Below are the code and all the weights of a small trained network. Each question names an input and a class and asks about switching units off, where a switched-off unit gives its printed mean instead of its output.

import numpy as np


def w(rows, s, z=0):
    codes = np.array(rows[::2]) - 128.0
    scale = np.full(codes.shape[1], s)
    scale[-1] = z or s
    return codes * scale


def norm(h):
    return h / np.sqrt((h * h).mean(-1, keepdims=True) + 1e-5)


def f(y):
    return y / 2 * (1 + np.tanh(0.7978845608 * (y + 0.044715 * y**3)))


def log_softmax(a):
    a = a - a.max(-1, keepdims=True)
    return a - np.log(np.exp(a).sum(-1, keepdims=True))


def net(x, mask):
    res = np.array(x, float).reshape(1, 7) / 4 @ E
    u = 0
    for l in range(2):
        y = f(norm(res) @ A[l][:, :-1].T + A[l][:, -1])
        res = res + np.where(mask[u : u + 5], y, B[l][:, -1]) @ B[l][:, :-1]
        u += 5
    return log_softmax(norm(res)[-1] @ U[:, :-1].T + U[:, -1])


A, B = {}, {}
E = w([
[127,120,208,135,161,187],'x0',
[254,137,135,191,124,134],'x1',
[117,101,84,105,83,120],'x2',
[183,117,152,98,59,154],'x3',
[79,95,134,129,91,88],'x4',
[121,109,79,164,149,178],'x5',
[117,83,59,78,187,91],'x6',
],0.0098)
A[0] = w([
[118,47,191,67,130,192,62],'0.n1',
[130,136,184,105,80,131,119],'0.n2',
[151,137,240,103,249,77,45],'0.n3',
[143,177,200,115,235,85,4],'0.n4',
[149,140,167,93,129,204,83],'0.n5',
],0.014,0.0043)
B[0] = w([
[110,87,166,58,105,149,227],'0.n1',
[119,136,104,157,143,118,221],'0.n2',
[132,183,161,137,179,95,255],'0.n3',
[139,180,198,131,252,138,208],'0.n4',
[132,119,144,106,112,176,207],'0.n5',
],0.021,0.005)
A[1] = w([
[178,228,124,110,83,226,1],'1.n1',
[59,118,58,94,193,127,131],'1.n2',
[183,161,164,176,59,170,63],'1.n3',
[252,103,74,71,129,65,61],'1.n4',
[113,65,60,129,202,142,34],'1.n5',
],0.012,0.0049)
B[1] = w([
[162,4,132,125,139,179,182],'1.n1',
[46,104,69,173,103,139,253],'1.n2',
[164,124,150,209,102,103,207],'1.n3',
[168,161,116,39,148,76,224],'1.n4',
[186,134,120,220,166,220,168],'1.n5',
],0.018,0.0045)
U = w([
[230,54,200,159,69,211,55],'0',
[1,113,81,99,70,85,178],'1',
[130,218,204,143,235,161,255],'2',
[174,163,170,224,40,63,48],'3',
[74,82,222,23,45,199,78],'4',
[88,120,18,195,171,194,54],'5',
[225,157,75,49,118,35,156],'6',
],0.014,0.0022)

Each question gives the input, the list of numbers given to net, and the class t.
The units are the neurons (one row each of A and B). Each row of codes is followed by its name. A weight is (code - 128) times the scale printed after its matrix; where a second scale follows, it is the last column's (A, B and U).
mask holds one flag per neuron, layer by layer. A switched-off neuron (its flag False) gives its mean, the last column of its row in B, instead of its output. The means were averaged over made-up inputs and are rounded, as every weight is.
A unit's drop is (log p(t) with every unit on - log p(t) with that unit switched off) / (log p(t) with every unit on - log p(t) with every unit switched off).
The circuit of an input: a set's keep is (log p(t) with only the set's units on - log p(t) with every unit switched off) / (log p(t) with every unit on - log p(t) with every unit switched off). Starting from all 10 units, units are removed one at a time, each time the one whose removal leaves the highest keep (on an exact tie, the one counted first), for as long as the keep stays at least 0.8.
units of the circuit, in order: the units of the circuit, biggest drop first
unit that matters most: the unit with the biggest drop
k most important neurons: the k neurons with the biggest drops, biggest first
k most important neurons of layer l: the k neurons of layer l with the biggest drops, biggest first
drop when u is switched off: that unit's drop, to one decimal
input [6,-1,-2,-3,8,8,-8], class 4: units of the circuit, in order	[1.n5; 0.n3]
input [-2,-3,-8,-1,-3,5,-8], class 0: units of the circuit, in order	[1.n1; 0.n3]
input [-8,-5,-5,1,-5,3,-5], class 5: unit that matters most	0.n5
input [-6,-5,-2,6,3,-8,-5], class 1: 3 most important neurons	[1.n3; 0.n2; 0.n3]
input [-1,-5,-6,-5,4,2,1], class 5: 2 most important neurons	[1.n2; 0.n1]
input [-2,3,-2,1,-7,2,8], class 6: 3 most important neurons	[1.n4; 0.n2; 0.n4]
input [-7,-4,-4,-2,-2,-7,5], class 1: 2 most important neurons	[1.n2; 0.n2]
input [4,-4,-4,8,-1,5,-6], class 4: 2 most important neurons	[0.n1; 1.n5]
input [4,-6,2,-4,6,5,5], class 5: 2 most important neurons of layer 1	[1.n5; 1.n4]
input [3,0,-5,6,1,-2,-1], class 4: 2 most important neurons of layer 0	[0.n1; 0.n5]
input [-5,6,-4,2,-6,4,7], class 6: 2 most important neurons	[1.n4; 0.n4]
input [-3,-3,-1,-4,-6,3,3], class 5: 2 most important neurons	[1.n5; 1.n2]
input [-5,5,-8,3,-1,-3,-8], class 0: 2 most important neurons	[1.n1; 0.n3]
input [-2,3,-4,3,-4,7,-2], class 0: units of the circuit, in order	[1.n1]
input [-3,-3,-2,-4,7,6,-8], class 1: 2 most important neurons of layer 0	[0.n4; 0.n3]
input [3,-7,-1,-1,5,3,8], class 5: 2 most important neurons of layer 1	[1.n5; 1.n4]
input [7,-4,-4,0,4,3,1], class 4: 2 most important neurons	[0.n1; 1.n5]
input [4,3,-1,4,0,4,4], class 4: drop when 0.n1 is switched off	0.4
input [-4,-2,8,5,2,2,-8], class 3: drop when 0.n4 is switched off	0.2
input [7,1,-2,8,-1,-1,8], class 4: drop when 0.n1 is switched off	1.0
